Below is a small trained network, with its code and all its weights. Each question gives an input and a target symbol and asks what happens when units are switched off, that is, made to give their printed mean instead of their output.

import numpy as np


def w(rows, s, z=0):
    codes = np.array(rows[::2]) - 128.0
    scale = np.full(codes.shape[1], s)
    scale[-1] = z or s
    return codes * scale


def f(y):
    return np.maximum(y, 0)


def softmax(a):
    e = np.exp(a - a.max(-1, keepdims=True))
    return e / e.sum(-1, keepdims=True)


def log_softmax(a):
    a = a - a.max(-1, keepdims=True)
    return a - np.log(np.exp(a).sum(-1, keepdims=True))


def net(x, mask):
    ids = ['αβγδεηθλμξπστφψω'.index(c) for c in x.split()]
    T = len(ids)
    res = E[ids] + P[:T]
    u = 0
    for l in range(2):
        q, k, v = (res @ M[l].T for M in (Q, K, V))
        z = softmax(np.where(np.tri(T) > 0, q @ k.T / 2**0.5, -1e9)) @ v
        res = res + np.where(mask[u], z, O[l][:, -1]) @ O[l][:, :-1]
        u += 1
        y = f(res @ A[l][:, :-1].T + A[l][:, -1])
        res = res + np.where(mask[u : u + 16], y, B[l][:, -1]) @ B[l][:, :-1]
        u += 16
    return log_softmax(res[-1] @ U[:, :-1].T + U[:, -1])


Q, K, V, O, A, B = {}, {}, {}, {}, {}, {}
E = w([
[85,146,164,121,162,149,168,121],'α',
[121,125,120,135,110,144,116,134],'β',
[107,97,48,163,70,151,88,91],'γ',
[143,105,174,137,181,114,123,174],'δ',
[162,121,125,125,146,122,158,42],'ε',
[202,113,154,92,69,95,108,89],'η',
[83,168,150,122,121,107,191,5],'θ',
[165,105,147,120,114,132,59,200],'λ',
[92,118,123,154,130,133,113,136],'μ',
[123,161,155,107,83,117,126,116],'ξ',
[100,105,98,155,114,131,104,106],'π',
[97,123,96,141,105,143,132,75],'σ',
[89,126,103,167,107,127,72,159],'τ',
[44,175,236,91,161,97,156,113],'φ',
[96,96,98,160,132,137,128,95],'ψ',
[94,55,98,166,164,134,29,117],'ω',
],0.023)
P = w([
[106,240,167,189,149,207,58,149],'0',
[94,148,110,140,173,42,144,61],'1',
[97,138,171,76,48,168,124,168],'2',
[137,170,185,229,135,106,78,128],'3',
[86,129,64,93,183,91,158,162],'4',
[105,79,160,86,60,168,124,161],'5',
[184,146,164,229,131,103,79,103],'6',
[110,68,70,136,170,10,165,83],'7',
[111,38,184,83,95,180,145,163],'8',
[209,131,171,229,147,99,84,95],'9',
[133,98,38,61,149,80,169,170],'10',
[144,2,173,94,103,160,145,133],'11',
],0.013)
Q[0] = w([
[134,119,231,243,75,181,105,78],'L0H1',
[199,255,130,248,186,103,73,96],'L0H1',
],0.0077)
K[0] = w([
[187,152,177,130,128,214,52,167],'L0H1',
[49,254,134,158,79,181,142,101],'L0H1',
],0.0091)
V[0] = w([
[34,116,58,106,50,111,59,3],'L0H1',
[118,122,66,190,78,152,225,99],'L0H1',
],0.0069)
O[0] = w([
[64,119,127,126,59,85,37,45,254],'L0H1',
[237,243,2,133,119,91,83,87,101],'L0H1',
],0.0089,0.0073)
A[0] = w([
[135,65,87,121,152,115,126,90,140],'L0N1',
[104,147,95,106,247,79,141,110,179],'L0N2',
[76,84,110,108,140,38,131,138,193],'L0N3',
[159,121,169,123,80,51,157,104,184],'L0N4',
[68,111,167,160,68,153,140,92,184],'L0N5',
[185,117,120,99,96,187,80,151,54],'L0N6',
[122,144,146,89,100,93,133,162,44],'L0N7',
[93,124,86,181,135,170,147,85,134],'L0N8',
[116,135,114,151,45,132,121,199,173],'L0N9',
[139,152,167,91,142,85,110,146,117],'L0N10',
[113,59,163,50,120,136,131,119,153],'L0N11',
[142,140,111,149,176,216,89,124,255],'L0N12',
[64,100,111,45,120,77,134,118,252],'L0N13',
[171,146,134,195,140,173,96,156,73],'L0N14',
[144,89,165,98,133,125,130,76,48],'L0N15',
[111,141,149,82,86,109,200,82,80],'L0N16',
],0.011,0.0064)
B[0] = w([
[86,160,149,165,109,168,138,195,179],'L0N1',
[184,117,107,119,82,74,159,54,157],'L0N2',
[165,146,59,116,96,195,209,105,211],'L0N3',
[65,88,156,242,184,153,139,179,178],'L0N4',
[210,109,153,126,163,133,51,107,252],'L0N5',
[67,103,100,119,14,82,117,59,138],'L0N6',
[254,75,145,185,156,205,116,182,135],'L0N7',
[131,100,228,87,217,57,175,194,183],'L0N8',
[167,89,170,161,153,167,186,117,172],'L0N9',
[153,88,87,180,117,89,98,143,145],'L0N10',
[149,80,109,188,98,140,70,70,192],'L0N11',
[172,192,205,133,118,60,171,173,163],'L0N12',
[218,114,79,172,112,121,206,130,237],'L0N13',
[40,152,187,193,156,139,158,42,140],'L0N14',
[136,169,112,131,46,161,44,221,147],'L0N15',
[145,47,92,114,131,112,77,206,160],'L0N16',
],0.0077,0.018)
Q[1] = w([
[72,169,236,238,192,13,84,74],'L1H1',
[3,145,84,170,143,26,169,205],'L1H1',
],0.005)
K[1] = w([
[207,214,254,74,69,111,75,151],'L1H1',
[216,181,130,172,153,196,173,66],'L1H1',
],0.0055)
V[1] = w([
[113,2,93,148,174,34,93,87],'L1H1',
[124,122,129,141,1,195,80,149],'L1H1',
],0.0099)
O[1] = w([
[85,72,129,136,193,77,60,148,252],'L1H1',
[232,76,202,48,127,108,160,8,137],'L1H1',
],0.013,0.014)
A[1] = w([
[131,131,66,71,68,178,169,159,93],'L1N1',
[88,127,170,89,226,106,99,168,64],'L1N2',
[121,161,32,151,126,137,153,206,3],'L1N3',
[58,218,117,196,167,84,63,192,45],'L1N4',
[223,241,102,136,88,102,140,50,36],'L1N5',
[168,79,69,78,81,119,185,200,98],'L1N6',
[160,89,205,142,163,87,137,93,182],'L1N7',
[71,115,151,105,121,196,18,101,39],'L1N8',
[137,134,41,119,67,33,146,93,20],'L1N9',
[158,74,157,160,124,32,65,101,89],'L1N10',
[127,71,136,93,194,101,85,109,24],'L1N11',
[66,84,99,155,151,6,30,147,111],'L1N12',
[97,81,211,184,189,100,97,122,252],'L1N13',
[143,115,95,202,85,154,63,106,148],'L1N14',
[133,104,164,182,129,254,133,94,32],'L1N15',
[87,63,130,137,168,139,123,211,159],'L1N16',
],0.0091,0.0045)
B[1] = w([
[103,87,162,177,61,48,187,19,131],'L1N1',
[120,121,144,182,109,202,148,121,148],'L1N2',
[35,184,179,178,134,168,87,136,151],'L1N3',
[137,111,98,92,114,42,168,164,171],'L1N4',
[42,47,1,102,133,114,113,140,137],'L1N5',
[179,113,242,220,138,51,104,36,141],'L1N6',
[132,144,144,110,89,148,97,176,215],'L1N7',
[194,80,97,195,151,141,206,73,152],'L1N8',
[251,184,116,60,55,191,112,191,151],'L1N9',
[77,162,123,94,150,165,154,147,254],'L1N10',
[91,93,108,115,173,89,132,166,195],'L1N11',
[83,115,155,105,154,163,166,85,240],'L1N12',
[172,154,119,126,70,115,91,70,243],'L1N13',
[105,176,144,75,171,110,156,135,195],'L1N14',
[186,107,121,94,184,92,165,183,160],'L1N15',
[146,125,93,178,61,129,79,152,183],'L1N16',
],0.0093,0.04)
U = w([
[107,132,152,125,131,192,181,146,97],'α',
[176,50,120,164,238,128,253,132,162],'β',
[114,180,209,139,187,145,121,82,145],'γ',
[102,182,167,131,216,214,55,209,51],'δ',
[99,129,71,92,164,105,79,174,2],'ε',
[149,195,118,47,2,205,133,106,110],'η',
[98,63,131,178,142,74,130,90,75],'θ',
[168,116,194,146,133,162,217,104,147],'λ',
[167,158,155,149,222,95,123,150,154],'μ',
[178,41,76,107,44,81,164,143,48],'ξ',
[169,130,104,145,65,85,129,59,211],'π',
[137,89,116,91,143,35,117,108,134],'σ',
[184,127,161,156,165,99,141,103,163],'τ',
[141,137,146,158,54,190,68,128,198],'φ',
[105,120,141,132,86,71,74,111,77],'ψ',
[54,44,119,150,112,211,147,101,135],'ω',
],0.0082,0.0081)

Each question gives the input, a string of symbols that net reads in full, and the target symbol t.
The units are the heads (2 rows each of Q, K, V and O) and the neurons (one row each of A and B). Each row of codes is followed by its name. A weight is (code - 128) times the scale printed after its matrix; where a second scale follows, it is the last column's (O, A, B and U).
mask holds one flag per unit, layer by layer, with each layer's heads first. A switched-off unit (its flag False) gives its mean, the last column of its rows in O or B, instead of its output. The means were averaged over made-up inputs and are rounded, as every weight is.
A unit's drop is (log p(t) with every unit on - log p(t) with that unit switched off) / (log p(t) with every unit on - log p(t) with every unit switched off).
The circuit of an input: a set's keep is (log p(t) with only the set's units on - log p(t) with every unit switched off) / (log p(t) with every unit on - log p(t) with every unit switched off). Starting from the 12 units with the biggest drops (on a tie, the unit counted first), units are removed one at a time, each time the one whose removal leaves the highest keep (on an exact tie, the one counted first), for as long as the keep stays at least 0.8.
circuit, biggest first: the units of the circuit, biggest drop first
unit that matters most: the unit with the biggest drop
k most important neurons: the k neurons with the biggest drops, biggest first
k most important neurons of layer l: the k neurons of layer l with the biggest drops, biggest first
input φ δ λ γ σ ω φ γ φ, target β: circuit, biggest first -> (L0N11, L1N15, L1N8, L0H1)
input γ η φ ξ σ γ φ γ ξ θ, target γ: 2 most important neurons of layer 1 -> (L1N12, L1N10)
input ψ φ φ γ ω β δ ξ β φ, target ψ: most important neuron -> (L1N4)
input β φ γ γ ω γ, target β: 2 most important neurons of layer 0 -> (L0N3, L0N5)
input γ φ η ε φ μ φ γ η γ γ, target η: circuit, biggest first -> (L0H1, L1N9)
input η μ λ ξ ξ μ, target ξ: circuit, biggest first -> (L1N12, L1N14, L1N3, L0H1)
input μ η ω β γ β ε, target μ: 2 most important neurons -> (L0N3, L0N12)
input λ φ γ η ω, target ω: 2 most important neurons -> (L0N3, L1N12)
input φ φ γ ω σ γ γ φ γ δ φ ω, target β: 3 most important neurons of layer 0 -> (L0N11, L0N3, L0N13)
input ε ψ δ μ γ η γ γ μ, target σ: circuit, biggest first -> (L1H1, L0N4)
input ω μ σ σ, target ω: 2 most important neurons of layer 1 -> (L1N12, L1N2)
input γ γ α, target γ: circuit, biggest first -> (L0H1, L1N16)
input μ ω β μ η γ γ ξ θ ω, target μ: 2 most important neurons -> (L0N12, L1N4)
input φ τ φ, target δ: 3 most important neurons -> (L0N13, L1N10, L1N4)
input ω τ ξ ψ φ λ π, target ω: unit that matters most -> L0H1
input θ μ α φ θ φ φ β η, target σ: 3 most important neurons -> (L1N11, L0N3, L0N11)
input α π ψ γ ω μ φ φ β, target β: 2 most important neurons -> (L0N3, L1N8)
input γ α φ φ ξ γ, target η: 3 most important neurons of layer 0 -> (L0N6, L0N8, L0N3)
input γ γ δ ξ, target γ: 3 most important neurons of layer 0 -> (L0N8, L0N3, L0N4)
input θ γ β θ, target θ: 2 most important neurons of layer 1 -> (L1N4, L1N12)
input η ε π φ, target η: circuit, biggest first -> (L1N7, L1H1)
input α ε δ α γ φ ω β β γ γ γ, target β: unit that matters most -> L1N15
input γ φ μ γ π μ α λ τ β τ ψ, target ξ: circuit, biggest first -> (L0N3, L1N12, L1N7, L1H1)
input φ δ γ σ ψ γ β, target φ: circuit, biggest first -> (L0H1, L1N13, L1N16, L0N3)
input φ φ β δ ω η φ γ γ β, target φ: 3 most important neurons of layer 1 -> (L1N13, L1N16, L1N2)
input μ β ω φ, target μ: 3 most important neurons of layer 0 -> (L0N12, L0N3, L0N1)
input δ ω θ γ φ β θ σ τ μ, target δ: 4 most important neurons of layer 0 -> (L0N12, L0N3, L0N1, L0N14)
